Below is a small trained network, with its code and all its weights. Each question gives an input and a class and asks what happens when units are switched off, that is, made to give their printed mean instead of their output.

import numpy as np


def w(rows, s, z=0):
    codes = np.array(rows[::2]) - 128.0
    scale = np.full(codes.shape[1], s)
    scale[-1] = z or s
    return codes * scale


def norm(h):
    return h / np.sqrt((h * h).mean(-1, keepdims=True) + 1e-5)


def f(y):
    return np.maximum(y, 0)


def log_softmax(a):
    a = a - a.max(-1, keepdims=True)
    return a - np.log(np.exp(a).sum(-1, keepdims=True))


def net(x, mask):
    res = np.array(x, float).reshape(1, 4) / 4 @ E
    u = 0
    for l in range(4):
        y = f(norm(res) @ A[l][:, :-1].T + A[l][:, -1])
        res = res + np.where(mask[u : u + 6], y, B[l][:, -1]) @ B[l][:, :-1]
        u += 6
    return log_softmax(norm(res)[-1] @ U[:, :-1].T + U[:, -1])


A, B = {}, {}
E = w([
[59,36,38,78],'x0',
[134,44,236,28],'x1',
[128,128,129,130],'x2',
[1,183,195,124],'x3',
],0.0032)
A[0] = w([
[71,111,107,100,16],'0.n0',
[91,57,115,129,8],'0.n1',
[77,161,8,151,118],'0.n2',
[176,159,201,118,123],'0.n3',
[17,185,159,120,236],'0.n4',
[150,234,91,173,191],'0.n5',
],0.011,0.0017)
B[0] = w([
[103,92,90,101,170],'0.n0',
[149,194,80,101,174],'0.n1',
[164,14,135,178,254],'0.n2',
[176,46,169,132,198],'0.n3',
[72,103,207,204,247],'0.n4',
[140,251,80,86,240],'0.n5',
],0.015,0.0065)
A[1] = w([
[104,145,81,70,106],'1.n0',
[162,134,177,188,111],'1.n1',
[11,150,151,135,121],'1.n2',
[67,109,186,84,95],'1.n3',
[22,95,73,155,15],'1.n4',
[98,248,167,171,2],'1.n5',
],0.013,0.0036)
B[1] = w([
[160,104,152,75,184],'1.n0',
[87,98,164,126,253],'1.n1',
[202,134,38,79,234],'1.n2',
[112,189,132,129,202],'1.n3',
[195,186,178,204,198],'1.n4',
[6,97,57,135,219],'1.n5',
],0.02,0.0044)
A[2] = w([
[83,98,59,120,137],'2.n0',
[68,120,161,113,132],'2.n1',
[123,109,127,34,46],'2.n2',
[126,129,80,40,80],'2.n3',
[137,85,100,93,156],'2.n4',
[144,249,117,116,3],'2.n5',
],0.017,0.0019)
B[2] = w([
[81,106,79,143,255],'2.n0',
[83,168,87,99,204],'2.n1',
[212,98,181,119,212],'2.n2',
[216,141,188,173,242],'2.n3',
[146,151,71,92,235],'2.n4',
[165,252,120,125,234],'2.n5',
],0.021,0.0047)
A[3] = w([
[69,27,142,108,47],'3.n0',
[64,192,172,80,115],'3.n1',
[216,97,146,26,4],'3.n2',
[166,164,218,87,106],'3.n3',
[207,249,125,94,55],'3.n4',
[158,112,94,104,170],'3.n5',
],0.012,0.0021)
B[3] = w([
[147,223,155,134,187],'3.n0',
[143,134,208,94,172],'3.n1',
[59,15,168,95,221],'3.n2',
[74,120,34,116,205],'3.n3',
[164,251,155,145,254],'3.n4',
[136,156,98,101,181],'3.n5',
],0.017,0.0069)
U = w([
[176,235,127,132,251],'0',
[1,150,76,155,76],'1',
[85,27,161,67,127],'2',
[48,166,229,96,59],'3',
[170,94,21,137,124],'4',
[133,90,163,233,176],'5',
[240,96,158,81,45],'6',
],0.015,0.0025)

Each question gives the input, the list of numbers given to net, and the class t.
The units are the neurons (one row each of A and B). Each row of codes is followed by its name. A weight is (code - 128) times the scale printed after its matrix; where a second scale follows, it is the last column's (A, B and U).
mask holds one flag per neuron, layer by layer. A switched-off neuron (its flag False) gives its mean, the last column of its row in B, instead of its output. The means were averaged over made-up inputs and are rounded, as every weight is.
A unit's drop is (log p(t) with every unit on - log p(t) with that unit switched off) / (log p(t) with every unit on - log p(t) with every unit switched off).
The circuit of an input: a set's keep is (log p(t) with only the set's units on - log p(t) with every unit switched off) / (log p(t) with every unit on - log p(t) with every unit switched off). Starting from the 12 units with the biggest drops (on a tie, the unit counted first), units are removed one at a time, each time the one whose removal leaves the highest keep (on an exact tie, the one counted first), for as long as the keep stays at least 0.8.
circuit, biggest first: the units of the circuit, biggest drop first
most important unit: the unit with the biggest drop
top k neurons: the k neurons with the biggest drops, biggest first
top k neurons in layer l: the k neurons of layer l with the biggest drops, biggest first
drop when u is switched off: that unit's drop, to one decimal
input [5,8,1,-5], class 6: top 3 neurons : (0.n4 0.n2 2.n3)
input [8,-1,5,1], class 5: circuit, biggest first : (0.n2 1.n2)
input [1,-8,0,7], class 5: circuit, biggest first : (0.n2)
input [2,2,-4,-2], class 6: top 2 neurons : (0.n4 1.n0)
input [3,-2,5,-1], class 4: top 2 neurons : (0.n4 0.n2)
input [2,4,-4,-7], class 6: top 2 neurons : (0.n4 0.n2)
input [4,-1,-5,-5], class 4: top 2 neurons in layer 0 : (0.n4 0.n5)
input [-1,2,6,8], class 3: top 3 neurons : (0.n4 0.n5 3.n1)
input [7,5,7,-3], class 6: top 2 neurons : (0.n4 2.n3)
input [-8,2,4,5], class 3: top 2 neurons : (0.n3 3.n1)
input [1,-5,3,1], class 5: top 2 neurons : (0.n2 1.n2)
input [-1,7,3,-3], class 2: top 2 neurons : (0.n4 0.n5)
input [-4,1,8,-6], class 2: top 2 neurons : (0.n3 0.n4)
input [-4,-7,-1,5], class 1: circuit, biggest first : (1.n5)
input [4,1,-8,-4], class 6: top 4 neurons : (0.n4 0.n1 0.n2 2.n3)
input [-5,-7,-4,1], class 1: top 3 neurons : (1.n5 0.n5 2.n0)
input [-1,8,3,3], class 3: top 2 neurons in layer 0 : (0.n5 0.n3)
input [-8,-8,6,1], class 1: top 4 neurons in layer 1 : (1.n5 1.n2 1.n4 1.n3)
input [4,8,6,-5], class 6: drop when 0.n2 is switched off : 0.4
input [-1,3,6,-2], class 2: drop when 3.n4 is switched off : 0.0
input [-6,5,0,7], class 3: drop when 0.n2 is switched off : 0.1
input [8,-4,8,-1], class 4: most important unit : 0.n2
input [3,-8,1,-4], class 4: top 2 neurons in layer 0 : (0.n2 0.n4)
